Below are the code and all the weights of a small trained network. Each question names an input and a class and asks about switching units off, where a switched-off unit gives its printed mean instead of its output.

import numpy as np


def w(rows, s, z=0):
    codes = np.array(rows[::2]) - 128.0
    scale = np.full(codes.shape[1], s)
    scale[-1] = z or s
    return codes * scale


def f(y):
    return np.maximum(y, 0)


def log_softmax(a):
    a = a - a.max(-1, keepdims=True)
    return a - np.log(np.exp(a).sum(-1, keepdims=True))


def net(x, mask):
    res = np.array(x, float).reshape(1, 5) / 4 @ E
    y = f(res @ A[0][:, :-1].T + A[0][:, -1])
    res = res + np.where(mask, y, B[0][:, -1]) @ B[0][:, :-1]
    return log_softmax(res[-1] @ U[:, :-1].T + U[:, -1])


A, B = {}, {}
E = w([
[196,74,132,230,164,59,119],'x0',
[205,126,133,116,221,242,143],'x1',
[122,75,115,48,192,86,10],'x2',
[3,127,110,158,226,110,171],'x3',
[141,247,223,140,174,86,75],'x4',
],0.0059)
A[0] = w([
[154,102,123,134,154,156,133,133],'N1',
[130,125,136,126,122,123,159,84],'N2',
[140,131,126,180,114,135,158,132],'N3',
[132,163,140,143,127,96,111,118],'N4',
[56,128,119,152,190,112,171,86],'N5',
[85,158,134,57,108,165,140,66],'N6',
[125,66,118,92,157,111,57,63],'N7',
[115,110,119,91,157,122,60,62],'N8',
[94,129,122,128,159,113,142,27],'N9',
[203,140,128,113,71,125,104,160],'N10',
[165,122,136,128,187,198,138,148],'N11',
[123,171,136,173,99,158,181,42],'N12',
[92,107,113,145,79,77,124,130],'N13',
[79,125,108,131,176,129,141,107],'N14',
[127,251,163,135,157,107,86,4],'N15',
[95,144,126,60,125,150,101,120],'N16',
[160,119,125,105,91,137,115,113],'N17',
[94,136,143,135,90,99,120,55],'N18',
[166,70,133,181,155,81,107,90],'N19',
[129,131,131,122,90,108,113,107],'N20',
[124,146,118,143,99,151,166,82],'N21',
[91,115,129,130,79,67,119,89],'N22',
[95,159,123,95,107,159,132,74],'N23',
[102,20,71,115,91,157,161,50],'N24',
[127,102,131,162,159,103,140,206],'N25',
],0.013,0.0018)
B[0] = w([
[133,140,109,104,167,152,112,178],'N1',
[135,130,131,120,122,117,148,144],'N2',
[117,157,133,125,124,80,162,187],'N3',
[104,95,128,125,161,123,128,182],'N4',
[154,118,163,128,44,185,91,220],'N5',
[170,149,100,214,168,107,109,203],'N6',
[118,170,145,107,79,88,214,225],'N7',
[133,147,131,86,77,99,194,205],'N8',
[169,121,148,135,86,155,128,161],'N9',
[108,116,164,155,59,181,82,230],'N10',
[137,155,66,51,155,171,103,225],'N11',
[135,162,119,91,89,76,184,203],'N12',
[135,154,90,89,171,166,110,212],'N13',
[135,123,152,127,72,161,91,187],'N14',
[94,4,164,113,176,95,139,243],'N15',
[126,171,101,192,142,107,135,200],'N16',
[139,115,153,148,91,155,107,182],'N17',
[170,146,105,91,143,165,142,176],'N18',
[163,165,96,224,165,110,137,220],'N19',
[145,136,119,99,127,162,117,169],'N20',
[127,148,132,117,115,88,168,176],'N21',
[162,149,91,82,161,181,123,211],'N22',
[149,149,110,191,152,117,129,177],'N23',
[103,19,196,121,191,81,127,255],'N24',
[99,156,112,170,125,118,94,190],'N25',
],0.021,0.0069)
U = w([
[114,8,180,94,197,87,127,46],'0',
[125,198,125,65,49,38,226,88],'1',
[145,117,172,146,11,210,39,89],'2',
[161,156,34,10,209,201,93,124],'3',
[145,172,78,255,168,89,105,250],'4',
[87,138,116,108,121,122,89,244],'5',
],0.0085,0.002)

Each question gives the input, the list of numbers given to net, and the class t.
The units are the neurons (one row each of A and B). Each row of codes is followed by its name. A weight is (code - 128) times the scale printed after its matrix; where a second scale follows, it is the last column's (A, B and U).
mask holds one flag per neuron, in row order. A switched-off neuron (its flag False) gives its mean, the last column of its row in B, instead of its output. The means were averaged over made-up inputs and are rounded, as every weight is.
A unit's drop is (log p(t) with every unit on - log p(t) with that unit switched off) / (log p(t) with every unit on - log p(t) with every unit switched off).
The circuit of an input: a set's keep is (log p(t) with only the set's units on - log p(t) with every unit switched off) / (log p(t) with every unit on - log p(t) with every unit switched off). Starting from the 12 units with the biggest drops (on a tie, the unit counted first), units are removed one at a time, each time the one whose removal leaves the highest keep (on an exact tie, the one counted first), for as long as the keep stays at least 0.8.
units of the circuit, in order: the units of the circuit, biggest drop first
k most important neurons: the k neurons with the biggest drops, biggest first
drop of u: that unit's drop, to one decimal
input [-2,-8,1,6,6], class 3: 2 most important neurons : [N22; N24]
input [0,-8,7,-3,6], class 3: 2 most important neurons : [N22; N24]
input [6,7,-8,-3,3], class 1: 2 most important neurons : [N12; N3]
input [-7,5,-1,8,6], class 2: units of the circuit, in order : [N5]
input [-4,6,1,-8,-7], class 2: 2 most important neurons : [N10; N15]
input [-1,6,2,-3,6], class 0: 3 most important neurons : [N15; N22; N13]
input [5,3,-7,1,7], class 0: 4 most important neurons : [N15; N7; N8; N4]
input [8,-4,5,-7,0], class 4: 3 most important neurons : [N19; N5; N14]
input [7,-5,6,0,-3], class 4: 2 most important neurons : [N19; N12]
input [7,3,5,-7,6], class 2: 3 most important neurons : [N10; N24; N6]
input [-5,-5,-3,4,4], class 3: units of the circuit, in order : [N18; N22]
input [8,8,-2,7,-7], class 3: 3 most important neurons : [N11; N15; N1]
input [8,8,2,6,1], class 3: 2 most important neurons : [N11; N1]
input [-6,6,-7,6,-3], class 1: units of the circuit, in order : [N12]
input [0,2,2,4,5], class 0: 2 most important neurons : [N15; N10]
input [-7,2,-5,-2,8], class 0: drop of N19 : 0.1
input [-5,5,2,3,7], class 0: drop of N15 : 3.3
input [-6,8,-5,-4,8], class 0: drop of N18 : 0.1
